Moves between states:
at | * ~ + &
Z85 | Z653 Z794 Z550 Z772
Z626 | Z755 Z426 Z337 Z137
Z260 | Z64 Z589 Z633 Z171
Z521 | Z816 Z161 Z948 Z167
Z429 | Z81 Z223 Z124 Z476
Z167 | Z130 Z602 Z972 Z826
Z87 | Z337 Z751 Z816 Z77
Z698 | Z369 Z501 Z602 Z87
Z656 | Z519 Z526 Z834 Z599
Z515 | Z77 Z698 Z167 Z161
Z244 | Z470 Z850 Z599 Z526
Z850 | Z273 Z338 Z730 Z55
Z420 | Z465 Z323 Z653 Z960
Z142 | Z772 Z82 Z215 Z79
Z204 | Z589 Z81 Z671 Z971
Z885 | Z323 Z197 Z794 Z906
Z117 | Z363 Z656 Z880 Z471
Z411 | Z293 Z331 Z378 Z41
Z764 | Z971 Z476 Z905 Z124
Z905 | Z223 Z601 Z273 Z962
Z998 | Z161 Z972 Z343 Z162
Z367 | Z801 Z716 Z232 Z979
Z126 | Z885 Z772 Z490 Z550
Z230 | Z117 Z746 Z331 Z576
Z64 | Z515 Z948 Z492 Z998
Z215 | Z500 Z126 Z322 Z159
Z544 | Z682 Z293 Z717 Z230
Z950 | Z717 Z378 Z155 Z801
Z281 | Z544 Z411 Z950 Z837
Z219 | Z411 Z801 Z400 Z155
Z337 | Z88 Z991 Z243 Z506
Z589 | Z948 Z343 Z108 Z125
Z526 | Z407 Z55 Z363 Z730
Z837 | Z230 Z41 Z801 Z378
Z762 | Z426 Z506 Z751 Z243
Z88 | Z490 Z215 Z366 Z683
Z683 | Z82 Z159 Z755 Z322
Z948 | Z698 Z826 Z162 Z972
Z971 | Z125 Z344 Z223 Z260
Z31 | Z55 Z858 Z656 Z244
Z991 | Z215 Z755 Z770 Z340
Z340 | Z159 Z640 Z426 Z88
Z519 | Z905 Z407 Z850 Z123
Z465 | Z837 Z155 Z367 Z400
Z124 | Z260 Z204 Z962 Z601
Z293 | Z535 Z880 Z576 Z746
Z331 | Z880 Z759 Z544 Z449
Z155 | Z41 Z416 Z716 Z281
Z159 | Z958 Z550 Z142 Z490
Z322 | Z85 Z490 Z640 Z142
Z492 | Z167 Z162 Z125 Z343
Z858 | Z548 Z123 Z526 Z850
Z426 | Z142 Z683 Z991 Z366
Z273 | Z204 Z429 Z258 Z764
Z162 | Z602 Z515 Z912 Z521
Z470 | Z124 Z273 Z123 Z407
Z81 | Z343 Z441 Z260 Z344
Z786 | Z219 Z367 Z960 Z323
Z633 | Z492 Z108 Z971 Z81
Z300 | Z455 Z960 Z885 Z653
Z602 | Z762 Z77 Z902 Z816
Z161 | Z193 Z87 Z826 Z602
Z501 | Z137 Z243 Z77 Z751
Z232 | Z281 Z219 Z455 Z465
Z476 | Z344 Z633 Z601 Z204
Z323 | Z155 Z979 Z729 Z232
Z682 | Z599 Z535 Z869 Z117
Z759 | Z834 Z117 Z293 Z869
Z671 | Z108 Z260 Z476 Z223
Z369 | Z340 Z137 Z762 Z337
Z123 | Z962 Z258 Z55 Z338
Z880 | Z244 Z834 Z682 Z127
Z455 | Z950 Z400 Z323 Z367
Z471 | Z858 Z599 Z127 Z834
Z869 | Z31 Z471 Z746 Z880
Z717 | Z869 Z576 Z41 Z331
Z816 | Z243 Z193 Z698 Z130
Z535 | Z730 Z244 Z471 Z656
Z193 | Z770 Z337 Z501 Z762
Z962 | Z633 Z671 Z764 Z429
Z55 | Z764 Z548 Z519 Z470
Z344 | Z912 Z492 Z171 Z589
Z716 | Z559 Z837 Z219 Z950
Z576 | Z471 Z682 Z449 Z759
Z400 | Z378 Z281 Z979 Z716
Z550 | Z906 Z442 Z82 Z500
Z82 | Z300 Z958 Z126 Z85
Z125 | Z972 Z912 Z441 Z64
Z559 | Z759 Z230 Z411 Z717
Z442 | Z786 Z653 Z958 Z885
Z902 | Z751 Z130 Z161 Z698
Z834 | Z850 Z363 Z535 Z31
Z127 | Z526 Z31 Z117 Z535
Z41 | Z746 Z449 Z559 Z544
Z108 | Z162 Z64 Z344 Z441
Z137 | Z640 Z366 Z506 Z991
Z243 | Z366 Z770 Z369 Z626
Z449 | Z127 Z869 Z230 Z293
Z338 | Z429 Z905 Z470 Z548
Z490 | Z794 Z500 Z79 Z82
Z378 | Z576 Z544 Z416 Z559
Z640 | Z550 Z79 Z683 Z215
Z972 | Z87 Z902 Z521 Z515
Z548 | Z476 Z962 Z407 Z273
Z363 | Z338 Z519 Z244 Z858
Z755 | Z126 Z142 Z88 Z640
Z906 | Z232 Z786 Z300 Z420
Z441 | Z521 Z998 Z589 Z492
Z801 | Z331 Z559 Z281 Z416
Z223 | Z441 Z171 Z204 Z633
Z500 | Z420 Z885 Z85 Z958
Z653 | Z367 Z729 Z906 Z197
Z601 | Z171 Z971 Z429 Z671
Z751 | Z991 Z626 Z193 Z369
Z77 | Z506 Z369 Z130 Z193
Z979 | Z416 Z950 Z465 Z219
Z506 | Z683 Z340 Z626 Z770
Z826 | Z501 Z816 Z515 Z902
Z416 | Z449 Z717 Z837 Z411
Z599 | Z123 Z730 Z31 Z363
Z770 | Z322 Z88 Z137 Z426
Z79 | Z442 Z85 Z159 Z126
Z729 | Z716 Z465 Z786 Z455
Z794 | Z729 Z420 Z442 Z300
Z730 | Z258 Z470 Z858 Z519
Z366 | Z79 Z322 Z340 Z755
Z197 | Z979 Z455 Z420 Z786
Z958 | Z960 Z906 Z772 Z794
Z258 | Z671 Z124 Z548 Z905
Z407 | Z601 Z764 Z338 Z258
Z960 | Z400 Z232 Z197 Z729
Z171 | Z998 Z125 Z81 Z108
Z772 | Z197 Z300 Z500 Z442
Z912 | Z902 Z167 Z998 Z948
Z343 | Z826 Z521 Z64 Z912
Z746 | Z656 Z127 Z759 Z682
Z130 | Z626 Z762 Z87 Z501

The rows follow the links: the fewer symbols apart two states are, the more alike their rows tend to be.

Each row is also shifted at random along 7 hidden directions that mean nothing.

Row, then state:
11	-36	-42	-147	23	7	66	24	-4	-80	-16	-99	-131	-64	13	150	-18	17	34	53	-72	32	16	-1	26	-24	-12	60	-3	22	-20	27	72	137	30	-50	-35	-17	-86	59	76	33	9	-48	19	131	-19	-31	106	-53	-59	36	-7	85	31	-104	16	-22	-41	29	128	-11	148	-138	125	-104
state: Z369
17	-57	71	-21	-82	-51	24	156	-62	-61	0	-85	-116	11	4	87	21	102	20	42	17	62	-12	-68	79	29	5	39	-20	-73	-38	-30	36	42	14	-64	34	8	-8	-21	41	-7	22	-32	16	-12	-14	-88	74	-20	10	-81	51	135	74	45	20	35	45	-55	107	-81	62	-84	78	-84
state: Z108
2	-34	-49	17	21	19	-48	145	-36	-129	60	60	-54	-1	-77	-26	-52	-29	-14	18	-12	-55	96	-43	-20	23	8	8	-34	34	-95	-39	7	74	32	59	-54	32	75	91	7	-68	20	-26	-23	11	-14	-12	75	32	25	-29	50	8	13	17	45	29	5	-57	-9	-55	-62	-8	54	-52
state: Z858
-268	-5	-55	-77	6	107	137	187	-17	-180	65	-16	-320	-24	33	99	-9	-38	82	57	-130	-6	53	7	88	3	-62	163	-20	50	-196	56	89	191	42	-23	-98	40	-29	64	27	-37	-5	-92	2	73	-38	-127	146	-66	-84	-44	73	78	55	-102	10	30	-70	-87	62	-22	102	-150	176	-242
state: Z193
22	10	-91	-187	42	-17	71	-151	1	-15	-42	-183	-28	-127	4	167	-38	15	16	52	-58	17	-20	26	2	-29	6	40	19	40	35	29	100	124	58	-52	-20	-14	-132	84	91	109	-4	-24	-2	211	-5	-13	82	-107	-78	123	-46	55	21	-127	29	10	-53	141	117	75	231	-146	69	-11
state: Z243
311	1	39	69	-37	-54	11	143	-12	-35	0	-52	16	53	2	-22	19	36	25	8	11	-11	75	-85	45	48	-40	-47	-23	-63	-10	19	-37	-5	2	-19	3	15	63	23	-53	-36	9	9	5	-66	-3	68	16	71	24	-54	40	10	3	42	-41	-67	12	-37	-22	-82	-117	78	20	-18
state: Z343
-59	-17	-147	-31	83	29	72	-49	15	-30	13	57	22	-14	23	11	-31	-69	30	-7	-61	-49	82	39	-51	-46	-51	2	10	24	-40	45	26	99	2	47	-46	-25	-60	66	-34	-4	-20	-35	-35	40	-6	7	-14	-11	-39	75	-49	-40	-25	-54	-11	-37	-72	-18	-49	-22	-34	-15	45	31
state: Z215
-236	-45	-5	-57	55	42	-13	13	-55	-75	61	173	-201	54	-57	55	-42	-54	-29	-16	-61	-9	-98	51	14	53	14	128	3	51	-106	-52	40	81	-14	43	-56	23	-8	-66	84	-50	14	-47	-17	16	-28	-96	48	-50	-5	-45	46	11	100	-15	90	108	-31	-77	24	50	47	-41	78	-185
state: Z850
-258	-117	27	-90	142	-8	-57	-115	-5	-33	13	53	15	-55	31	170	-5	-78	-47	24	-23	-35	32	3	67	-6	-69	15	-12	83	152	-18	44	132	4	-19	96	-18	-120	-86	176	0	18	23	114	-45	26	-52	93	25	30	-4	20	22	72	-126	67	100	-85	-10	112	-64	-29	31	153	-227
state: Z449
-251	11	14	-56	-17	73	-9	-58	12	27	12	98	-207	-5	53	36	-23	-91	43	-8	-50	33	-132	119	15	-56	48	121	29	64	-77	18	90	24	-32	16	-21	1	-49	-96	9	15	-71	-43	39	18	-19	-17	31	-100	-7	-50	4	33	53	-2	-18	46	-5	-48	41	95	170	-112	54	-145
state: Z367
-94	38	2	164	-26	96	-33	265	18	-129	86	75	-24	34	-22	-181	10	-73	19	23	-1	-85	193	-52	10	29	-41	-25	-52	41	-122	17	-66	-31	27	89	-61	76	178	117	-85	-125	15	-8	15	-99	9	-3	39	119	42	-82	78	-72	-58	39	-25	-5	16	-97	-113	-83	-201	93	-15	-41
state: Z682
240	57	135	25	-62	48	-29	-18	74	140	-54	36	-141	56	-9	-77	72	59	-2	-40	11	81	-225	35	-84	-67	89	17	-6	-63	2	-14	-79	-197	-53	-17	-57	-75	60	-169	-83	15	-20	20	-53	-75	-6	91	-81	-12	-4	-35	-6	-84	-89	66	-59	-182	138	-56	27	90	38	50	-74	41
state: Z126
-85	-86	92	-19	-62	1	-57	197	24	-74	-28	-66	-141	-41	71	51	38	54	54	68	12	75	56	-23	23	-95	9	19	-50	-55	-25	30	40	-16	8	-17	68	-94	13	-8	-1	-22	-4	-66	65	-79	6	-70	91	20	44	-89	12	92	26	29	-44	-58	95	-115	132	-162	-4	-83	135	-115
state: Z653
150	64	18	-24	-45	19	-107	-47	49	47	-15	-146	10	-134	-9	-5	-31	-23	10	24	41	-15	-7	-3	-27	-85	76	-42	-7	67	48	-7	56	-20	43	-10	13	8	19	34	-27	69	-53	41	32	51	14	122	59	-36	24	4	18	4	-60	14	-49	-32	63	70	57	61	114	-55	-7	32
state: Z281
16	-68	22	-11	92	-35	32	-150	38	95	-59	-50	147	-29	43	73	90	52	-39	4	25	1	2	-34	-35	-48	-72	-84	-11	-64	198	12	-65	-32	-9	-46	79	-89	-96	-92	40	40	28	53	6	-90	48	-26	-63	59	-12	77	-51	-63	-56	-63	-1	-84	3	2	47	-79	-113	130	13	56
state: Z322
-160	-9	87	33	8	23	-40	-96	41	97	-13	11	26	-22	60	8	50	-12	-14	-13	37	11	-64	18	18	-52	-7	-10	2	13	103	3	-11	-58	-26	-33	82	-29	-32	-132	8	21	-23	48	49	-113	26	-7	-34	9	26	-33	7	-22	-17	3	-27	8	20	-26	23	4	-26	57	-2	-36
state: Z979
-41	-115	-10	-37	51	-20	-34	98	-66	-133	57	9	-167	-25	-39	121	-17	-28	-1	68	-33	-54	60	-52	42	25	-44	46	-54	-3	-46	-31	65	131	52	43	-11	14	-5	-5	90	-38	17	-46	29	-34	9	-83	145	4	40	-49	76	38	86	-16	73	52	9	-113	119	-117	-17	14	190	-232
state: Z407
-64	-39	87	-41	-74	-39	-25	-3	19	77	-93	-41	70	1	41	-3	38	138	-13	-10	69	141	-74	28	-51	-70	77	-27	15	-84	63	-10	-31	-130	-43	-58	89	-115	-31	-39	-4	32	16	-16	-12	-5	-7	-57	-76	-17	2	8	-83	69	-16	48	-21	-39	87	24	57	-28	56	-93	-73	159
state: Z772
-26	79	167	53	-46	40	64	-30	57	128	-68	103	-33	165	22	-118	113	98	-22	-73	-2	131	-214	64	-14	54	30	44	29	-85	7	14	-153	-260	-96	-55	-22	-64	54	-154	-39	-18	44	17	-53	-73	-18	-33	-173	25	-50	-18	-49	-89	-45	15	-26	-88	48	4	-83	117	-43	84	-178	83
state: Z137
186	-110	70	-36	-45	-139	-113	29	-36	-6	-66	-230	202	-107	-61	80	24	173	-78	86	126	41	88	-139	-28	-2	43	-146	-53	-90	192	-79	-27	-55	68	-46	127	-44	2	76	107	45	74	41	33	18	43	-55	55	60	68	36	-16	86	-18	33	67	8	114	81	171	-150	2	5	-3	130
state: Z519
43	71	-19	101	6	18	99	14	9	-15	43	-129	21	-15	31	-14	62	-15	30	30	-19	-91	97	-74	80	51	-120	-23	-28	-11	-9	60	-21	21	57	-21	-13	74	32	28	-54	2	3	40	-2	-64	32	-13	14	40	-30	5	66	-76	-36	-35	-29	-13	-39	-7	-70	-27	-122	134	12	-42
state: Z167
311	54	44	-51	45	-49	-135	-349	54	188	-50	-196	169	-158	-66	55	15	-18	-88	25	70	-61	-109	-19	-56	-19	56	-112	-1	55	265	-52	-8	-101	64	-17	35	26	-34	-56	86	143	-19	130	45	64	67	155	15	-18	34	113	-10	-116	-85	-45	28	-26	54	190	100	136	120	129	-75	63
state: Z869
167	-36	2	63	23	4	-72	166	52	-85	9	-123	-5	-94	42	-8	21	-2	48	57	19	-65	202	-87	-11	-109	-64	-87	-76	-22	3	56	15	29	63	24	49	-78	63	63	-88	-30	-19	-7	19	-139	30	52	85	94	43	-37	47	-36	-57	15	-82	-127	72	-108	23	-191	-212	73	146	-57
state: Z300
127	-74	-125	-145	82	-42	-47	-70	-1	-16	-32	170	6	21	14	64	-129	-88	24	-58	-54	35	-16	108	-85	-80	58	16	49	47	-27	9	89	133	-71	49	-16	-89	-100	17	1	-2	-42	-63	-7	103	-49	128	-6	-50	5	43	-102	60	57	-18	-21	-41	-71	3	9	13	74	-147	71	10
state: Z794
74	79	-27	35	21	50	76	55	44	-52	20	-173	-18	-69	11	-8	50	18	30	35	-33	-61	108	-71	28	-3	-81	-19	-35	6	-24	61	-20	31	79	-37	-39	15	39	84	-58	14	9	22	-34	-7	14	-4	39	33	-59	34	51	-70	-73	-67	-36	-71	-9	17	-36	-19	-96	70	37	-10
state: Z762
276	87	-94	43	-11	-2	-67	10	-16	-46	52	-107	-13	-74	-107	-77	-62	-38	3	37	7	-111	65	-31	-51	23	26	-31	-37	28	-100	-11	34	-5	98	96	-92	62	120	141	-71	16	-22	-4	-68	72	10	84	59	-17	17	39	46	-92	-29	55	15	-10	52	38	-50	52	0	56	-11	44
state: Z470
-74	127	105	71	-83	43	-84	-18	62	55	-15	-180	63	-95	5	-103	45	42	-16	25	69	3	-3	-15	12	-22	44	-41	-19	35	41	11	-27	-168	58	-28	47	17	100	38	-44	50	-8	57	18	-20	32	-3	-1	7	9	-10	32	-55	-73	25	-32	25	88	93	-32	70	3	37	-110	82
state: Z41
100	-9	42	-40	-37	35	-19	47	43	17	-33	-48	-155	-42	10	20	28	38	26	24	-10	51	-72	6	-53	-95	51	23	-23	-33	-26	6	15	-31	4	-13	-28	-67	5	-48	-35	22	-23	-26	-22	-9	-4	18	28	-33	-7	-17	1	5	-44	19	-41	-117	97	-61	97	-10	77	-54	55	-30
state: Z82
-301	-48	90	-27	-24	-26	-9	-82	5	96	-73	157	58	102	81	-16	24	46	-12	-64	33	143	-134	112	-9	-19	48	37	54	-49	45	0	-22	-121	-115	-28	103	-95	-67	-130	28	-3	4	-26	27	-48	-17	-82	-132	-22	10	-26	-105	56	61	35	-5	49	1	-2	-16	23	29	-70	-81	68
state: Z197
-209	21	-9	57	-37	-32	114	38	-44	-23	6	-5	96	76	50	-30	24	52	21	-16	3	26	51	-6	90	97	-67	16	31	-52	-38	38	-21	-15	-20	-35	46	36	-12	35	-9	-22	31	-13	-5	-12	-10	-120	-69	9	-30	-8	-16	47	56	10	10	103	-69	31	-105	-15	-62	-2	-67	68
state: Z912
-159	0	-113	-14	80	33	92	-72	23	-27	11	-57	43	-62	44	32	20	-33	22	28	-47	-58	104	12	-11	-32	-85	-6	-4	10	-11	70	21	65	43	21	-14	-20	-58	69	-14	21	-3	-19	-23	20	21	-66	1	-7	-49	89	-33	-58	-30	-80	-2	-16	-56	8	-28	-36	-49	25	49	17
state: Z683
-277	10	2	-38	58	76	104	-131	29	46	1	51	-145	12	50	51	63	-29	13	0	-71	7	-120	75	5	-18	-48	103	14	-4	-22	39	5	-10	-10	-7	-38	-33	-74	-114	22	26	-11	-19	-24	-21	7	-108	-31	-60	-67	34	-10	-71	6	-75	18	-5	-24	-49	14	64	48	23	38	-99
state: Z640

Start here and follow the symbols in turn, left to right. Where do you end up?
Answer with the state's name.
23	20	35	5	-64	20	-72	36	31	40	-23	70	25	19	15	-74	-37	-22	12	-36	32	55	-34	46	-35	-54	92	-15	26	37	-4	-15	-2	-50	-54	4	12	-7	28	-4	-41	-13	-33	3	28	12	-24	92	-29	-7	32	-42	-29	46	-25	54	-49	-17	25	14	-18	44	64	-83	-67	70
~ + & ~ & ~ ~ -> Z127
-335	-24	78	42	-5	61	-15	40	18	14	11	127	-32	41	68	-25	30	-25	-2	-37	10	37	-25	35	41	-34	-9	38	11	30	12	2	-16	-15	-56	-22	66	-17	-11	-108	5	-43	-10	10	50	-118	-1	-63	-32	20	17	-86	19	27	17	6	-20	53	-13	-79	-21	-23	-57	-10	6	-71
& ~ & + ~ + ~ + * -> Z471
81	-78	-8	-99	-76	-65	39	169	-85	-86	-19	182	-142	156	-1	45	-92	16	49	-37	-45	127	-78	62	33	66	80	102	51	-38	-144	-27	55	85	-104	-11	-45	5	-34	7	42	-61	4	-106	17	115	-86	13	13	-58	2	-80	-43	198	140	51	13	39	-51	-32	37	8	174	-222	23	-55
& * ~ ~ * ~ ~ + ~ -> Z490
10	71	67	98	-18	18	88	-8	9	32	24	-110	-40	16	37	-8	94	23	15	22	-6	-44	-12	-54	94	66	-94	9	-19	-43	8	44	-42	-55	32	-44	0	55	33	-62	-31	14	6	43	4	-97	32	-45	-7	21	-27	-28	73	-70	-13	-17	-22	-8	2	-20	-41	8	-83	148	-4	-70
+ & + * + ~ & -> Z751
266	19	-60	-30	-7	-91	34	-78	-23	17	-27	-154	121	-44	2	60	-26	15	15	25	9	-30	58	-38	30	34	-31	-63	11	-20	62	23	36	50	32	-29	17	33	-45	77	10	61	-6	20	16	83	11	70	18	-12	-7	62	-19	29	11	-20	-8	-6	-40	105	7	0	47	6	-3	65
& * ~ * & * * + ~ & -> Z906
-22	47	51	61	31	23	81	-2	42	43	-31	91	87	124	28	-90	66	48	-22	-69	-15	46	-31	20	-8	48	-41	-9	19	-49	15	37	-127	-119	-64	-37	-6	-47	29	-44	-46	-43	47	24	-53	-68	-14	-18	-141	73	-53	21	-45	-84	-42	-27	-24	-58	-35	13	-133	28	-163	101	-112	98
~ ~ ~ ~ + & -> Z85
12	-82	13	-27	13	-26	-17	47	28	-13	-46	-127	60	-87	38	71	39	84	3	45	35	28	92	-65	-31	-103	-24	-67	-36	-57	88	12	0	19	33	-44	83	-96	-47	15	-2	24	15	4	8	-53	26	-40	26	36	10	21	-23	43	-44	-12	-21	-79	56	-39	97	-149	-64	-15	82	44
* + * * + + + -> Z219
-324	104	55	45	-73	74	-14	-47	19	30	24	-69	-24	-48	-10	-88	33	-6	-14	29	27	-1	-46	48	22	31	38	43	2	50	-36	2	-5	-134	43	20	-11	71	69	37	13	29	-4	12	16	44	20	-101	-4	-45	-11	0	23	-50	-19	0	28	107	37	77	-31	119	98	-10	-113	27
~ & + & & * * + & -> Z962
-169	119	25	31	14	53	0	-211	50	141	-18	77	-15	38	40	-88	17	-31	-1	-83	-11	22	-183	136	-33	-21	28	56	49	18	-33	39	-9	-143	-40	15	2	-51	5	-120	-81	50	-51	14	-59	-40	-3	2	-133	-70	-41	23	-41	-122	-3	21	-32	16	12	26	-130	177	2	46	-104	62
& * ~ & ~ ~ * * * -> Z470
171	73	10	-25	116	-3	-83	-392	29	176	4	-121	107	-129	-96	65	22	-29	-118	-13	35	-117	-159	-28	-48	11	6	-58	-1	74	214	-72	-20	-43	76	-16	0	35	-36	-125	70	124	-11	149	-35	5	64	84	-13	-36	-7	113	44	-178	-70	-58	69	15	28	124	34	170	25	203	-48	11
* + & & + + -> Z470
303	-28	53	28	-8	-81	3	60	-23	5	-20	-9	41	71	-3	19	12	46	0	-19	17	15	3	-62	40	54	-24	-44	-5	-65	43	-8	-36	-3	-33	-36	26	-6	12	-39	-6	-21	18	20	13	-59	-4	73	-16	57	24	-39	17	28	24	34	-20	-47	-3	-15	-1	-58	-86	66	11	-13
~ * ~ ~ * ~ ~ -> Z490
180	-90	-30	37	133	-59	-96	-47	27	53	-19	287	309	117	23	-55	-66	-89	-60	-132	37	-17	87	7	-56	-26	-17	-140	46	47	171	-31	-86	57	-130	19	86	-58	-43	-65	-11	-89	6	72	44	-121	-16	208	-123	149	71	-5	-72	-17	-22	7	-41	-49	-112	-19	-127	-81	-266	101	-40	102
* & * + ~ + & -> Z834
-191	104	83	60	-94	47	125	0	-6	41	12	-89	-133	38	43	-24	92	45	36	21	-17	29	-105	14	102	78	-34	94	8	-44	-79	40	-14	-96	15	-56	-28	70	26	-59	-17	30	-2	-1	-10	-19	5	-122	-22	-59	-59	-39	48	-17	19	1	-5	52	12	12	-26	91	87	19	-60	-55
& * & * & & + -> Z340
-130	69	-107	-40	14	26	-13	-93	35	-39	13	-325	-9	-254	38	68	-10	-12	54	97	-1	-86	133	-13	2	-115	-43	-11	-37	50	-26	78	136	74	159	9	38	-26	-29	147	-46	117	-57	-15	-16	65	45	-57	111	-85	-37	83	18	-28	-30	-48	-28	20	40	60	43	-16	55	-54	115	5
~ ~ & + & & -> Z400
